Here is a tiny trained network, its code and every weight. The questions are about switching its units off for an input and a class, where a switched-off unit gives its printed mean instead of its output.

import numpy as np


def w(rows, s, z=0):
    codes = np.array(rows[::2]) - 128.0
    scale = np.full(codes.shape[1], s)
    scale[-1] = z or s
    return codes * scale


def norm(h):
    return h / np.sqrt((h * h).mean(-1, keepdims=True) + 1e-5)


def f(y):
    return y / 2 * (1 + np.tanh(0.7978845608 * (y + 0.044715 * y**3)))


def log_softmax(a):
    a = a - a.max(-1, keepdims=True)
    return a - np.log(np.exp(a).sum(-1, keepdims=True))


def net(x, mask):
    res = np.array(x, float).reshape(1, 3) / 4 @ E
    u = 0
    for l in range(2):
        y = f(norm(res) @ A[l][:, :-1].T + A[l][:, -1])
        res = res + np.where(mask[u : u + 6], y, B[l][:, -1]) @ B[l][:, :-1]
        u += 6
    return log_softmax(norm(res)[-1] @ U[:, :-1].T + U[:, -1])


A, B = {}, {}
E = w([
[152,100,2,125],'x0',
[143,159,116,208],'x1',
[74,204,47,79],'x2',
],0.0082)
A[0] = w([
[70,119,131,139,41],'0.n0',
[134,79,174,110,5],'0.n1',
[112,74,157,56,39],'0.n2',
[94,142,223,32,77],'0.n3',
[73,243,254,64,25],'0.n4',
[99,205,50,109,91],'0.n5',
],0.016,0.0024)
B[0] = w([
[192,175,133,95,125],'0.n0',
[149,89,103,129,157],'0.n1',
[156,149,170,99,168],'0.n2',
[82,118,143,216,212],'0.n3',
[83,111,174,2,244],'0.n4',
[188,139,74,142,219],'0.n5',
],0.028,0.011)
A[1] = w([
[13,154,243,71,225],'1.n0',
[174,125,121,137,136],'1.n1',
[143,178,41,81,159],'1.n2',
[171,102,159,37,253],'1.n3',
[140,208,72,118,133],'1.n4',
[130,249,177,218,173],'1.n5',
],0.016,0.0017)
B[1] = w([
[139,68,114,7,253],'1.n0',
[57,148,177,135,151],'1.n1',
[150,208,156,159,190],'1.n2',
[83,110,78,51,191],'1.n3',
[93,186,128,133,171],'1.n4',
[120,111,107,24,133],'1.n5',
],0.022,0.015)
U = w([
[155,68,129,194,4],'0',
[127,85,129,21,246],'1',
[167,250,83,138,78],'2',
],0.017,0.0031)

Each question gives the input, the list of numbers given to net, and the class t.
The units are the neurons (one row each of A and B). Each row of codes is followed by its name. A weight is (code - 128) times the scale printed after its matrix; where a second scale follows, it is the last column's (A, B and U).
mask holds one flag per neuron, layer by layer. A switched-off neuron (its flag False) gives its mean, the last column of its row in B, instead of its output. The means were averaged over made-up inputs and are rounded, as every weight is.
A unit's drop is (log p(t) with every unit on - log p(t) with that unit switched off) / (log p(t) with every unit on - log p(t) with every unit switched off).
The circuit of an input: a set's keep is (log p(t) with only the set's units on - log p(t) with every unit switched off) / (log p(t) with every unit on - log p(t) with every unit switched off). Starting from all 12 units, units are removed one at a time, each time the one whose removal leaves the highest keep (on an exact tie, the one counted first), for as long as the keep stays at least 0.8.
circuit, biggest first: the units of the circuit, biggest drop first
most important unit: the unit with the biggest drop
k most important neurons: the k neurons with the biggest drops, biggest first
k most important neurons of layer l: the k neurons of layer l with the biggest drops, biggest first
input [3,6,-8], class 0: 2 most important neurons -> [0.n4; 1.n0]
input [4,3,-4], class 0: 3 most important neurons -> [0.n4; 1.n0; 0.n5]
input [7,6,-5], class 0: 2 most important neurons -> [0.n4; 1.n0]
input [3,5,-6], class 0: circuit, biggest first -> [0.n4; 1.n0; 1.n2]
input [2,8,0], class 2: circuit, biggest first -> [0.n4; 1.n0]
input [-2,-1,-6], class 0: 3 most important neurons -> [0.n4; 0.n1; 1.n0]
input [6,4,-4], class 0: 3 most important neurons of layer 1 -> [1.n0; 1.n3; 1.n2]
input [5,5,-4], class 0: 4 most important neurons -> [0.n4; 0.n2; 1.n0; 0.n5]
input [4,2,0], class 2: most important unit -> 0.n4
input [1,6,-7], class 0: 4 most important neurons -> [0.n4; 1.n0; 1.n3; 0.n2]
input [2,1,-6], class 0: 3 most important neurons -> [0.n4; 1.n0; 0.n2]
